Here is a tiny trained network, its code and every weight. The questions are about switching its units off for an input and a class, where a switched-off unit gives its printed mean instead of its output.

import numpy as np


def w(rows, s, z=0):
    codes = np.array(rows[::2]) - 128.0
    scale = np.full(codes.shape[1], s)
    scale[-1] = z or s
    return codes * scale


def norm(h):
    return h / np.sqrt((h * h).mean(-1, keepdims=True) + 1e-5)


def f(y):
    return y / 2 * (1 + np.tanh(0.7978845608 * (y + 0.044715 * y**3)))


def log_softmax(a):
    a = a - a.max(-1, keepdims=True)
    return a - np.log(np.exp(a).sum(-1, keepdims=True))


def net(x, mask):
    res = np.array(x, float).reshape(1, 7) / 4 @ E
    u = 0
    for l in range(2):
        y = f(norm(res) @ A[l][:, :-1].T + A[l][:, -1])
        res = res + np.where(mask[u : u + 6], y, B[l][:, -1]) @ B[l][:, :-1]
        u += 6
    return log_softmax(norm(res)[-1] @ U[:, :-1].T + U[:, -1])


A, B = {}, {}
E = w([
[56,103,25,139,103,53,100,62],'x0',
[136,247,104,140,164,56,71,225],'x1',
[119,154,165,254,142,104,148,147],'x2',
[153,142,131,94,89,96,173,134],'x3',
[62,139,194,144,123,201,33,118],'x4',
[157,36,142,84,98,117,130,211],'x5',
[84,91,129,157,31,222,115,185],'x6',
],0.0085)
A[0] = w([
[128,110,170,130,135,109,154,38,119],'L0N1',
[108,105,121,113,91,125,103,132,75],'L0N2',
[129,184,134,111,118,177,119,100,146],'L0N3',
[128,85,140,98,119,155,149,100,1],'L0N4',
[134,101,144,7,138,108,113,104,101],'L0N5',
[149,132,85,98,128,141,147,96,29],'L0N6',
],0.018,0.0037)
B[0] = w([
[229,116,55,102,126,135,35,64,234],'L0N1',
[87,95,65,139,167,106,115,147,167],'L0N2',
[144,112,99,186,168,192,127,123,179],'L0N3',
[121,148,187,167,106,88,161,182,181],'L0N4',
[69,112,232,117,95,89,156,187,255],'L0N5',
[115,255,155,64,81,125,197,106,160],'L0N6',
],0.013,0.0069)
A[1] = w([
[179,162,134,144,188,53,139,8,168],'L1N1',
[217,76,104,50,115,156,216,233,251],'L1N2',
[170,244,117,183,178,45,81,241,202],'L1N3',
[77,81,146,31,124,87,99,76,19],'L1N4',
[73,150,58,102,64,131,116,173,139],'L1N5',
[79,176,156,143,211,172,50,97,18],'L1N6',
],0.014,0.0017)
B[1] = w([
[81,121,17,162,120,104,146,63,218],'L1N1',
[254,179,145,155,56,91,69,112,234],'L1N2',
[139,121,206,130,78,53,157,225,251],'L1N3',
[119,171,130,60,148,194,131,239,170],'L1N4',
[164,94,61,128,119,168,46,107,171],'L1N5',
[234,114,179,118,100,152,148,73,180],'L1N6',
],0.014,0.012)
U = w([
[124,84,227,183,198,248,127,70,82],'0',
[98,178,96,37,137,146,157,73,3],'1',
[51,149,105,147,162,24,194,123,34],'2',
[18,67,74,105,154,178,58,167,73],'3',
[183,116,45,170,97,136,98,18,205],'4',
[191,142,227,130,56,89,118,214,220],'5',
],0.013,0.0039)

Each question gives the input, the list of numbers given to net, and the class t.
The units are the neurons (one row each of A and B). Each row of codes is followed by its name. A weight is (code - 128) times the scale printed after its matrix; where a second scale follows, it is the last column's (A, B and U).
mask holds one flag per neuron, layer by layer. A switched-off neuron (its flag False) gives its mean, the last column of its row in B, instead of its output. The means were averaged over made-up inputs and are rounded, as every weight is.
A unit's drop is (log p(t) with every unit on - log p(t) with that unit switched off) / (log p(t) with every unit on - log p(t) with every unit switched off).
The circuit of an input: a set's keep is (log p(t) with only the set's units on - log p(t) with every unit switched off) / (log p(t) with every unit on - log p(t) with every unit switched off). Starting from all 12 units, units are removed one at a time, each time the one whose removal leaves the highest keep (on an exact tie, the one counted first), for as long as the keep stays at least 0.8.
units of the circuit, in order: the units of the circuit, biggest drop first
k most important neurons: the k neurons with the biggest drops, biggest first
top k neurons in layer l: the k neurons of layer l with the biggest drops, biggest first
drop when u is switched off: that unit's drop, to one decimal
input [5,-4,-2,8,7,8,7], class 3: 2 most important neurons	L0N2, L1N3
input [4,-6,1,3,6,0,6], class 3: 4 most important neurons	L1N2, L1N6, L0N2, L1N1
input [-1,3,-2,2,5,8,6], class 4: units of the circuit, in order	L1N5, L1N3
input [2,-3,-7,-8,-7,-7,2], class 1: units of the circuit, in order	L0N6
input [1,-3,-7,2,7,-5,1], class 0: units of the circuit, in order	L0N3, L1N2
input [-7,-3,-7,-6,7,-1,2], class 0: 3 most important neurons	L1N3, L0N3, L1N2
input [5,4,3,-6,-8,2,-1], class 2: top 2 neurons in layer 0	L0N5, L0N4
input [6,-4,-2,0,-3,-3,-5], class 1: units of the circuit, in order	L1N4, L1N2
input [-2,1,6,-5,5,8,6], class 0: units of the circuit, in order	L1N3, L0N4, L1N2
input [-5,-3,-3,-7,7,4,5], class 0: units of the circuit, in order	L1N3, L1N2
input [0,4,5,-8,-8,-5,-3], class 2: 2 most important neurons	L1N1, L1N2
input [-6,-3,-1,8,-8,-3,-7], class 4: top 2 neurons in layer 1	L1N1, L1N3
input [2,-1,6,-3,8,6,2], class 0: top 3 neurons in layer 1	L1N3, L1N2, L1N1
input [3,4,1,4,2,-7,-8], class 4: units of the circuit, in order	L1N1
input [0,1,0,-8,4,-1,-3], class 0: top 3 neurons in layer 1	L1N2, L1N6, L1N5
input [8,8,-8,-3,7,-5,8], class 4: 4 most important neurons	L1N6, L0N5, L0N3, L1N4
input [5,4,-7,4,6,-4,2], class 3: top 2 neurons in layer 0	L0N5, L0N2
input [2,0,4,8,4,-2,7], class 4: 2 most important neurons	L0N5, L1N3
input [-8,3,-8,1,8,1,2], class 0: top 3 neurons in layer 0	L0N3, L0N4, L0N6
input [1,-6,4,5,2,0,0], class 4: top neuron in layer 0	L0N1
input [5,4,0,7,-7,-1,-8], class 2: drop when L1N1 is switched off	0.9
input [1,-5,2,0,8,-6,8], class 0: drop when L1N1 is switched off	0.2
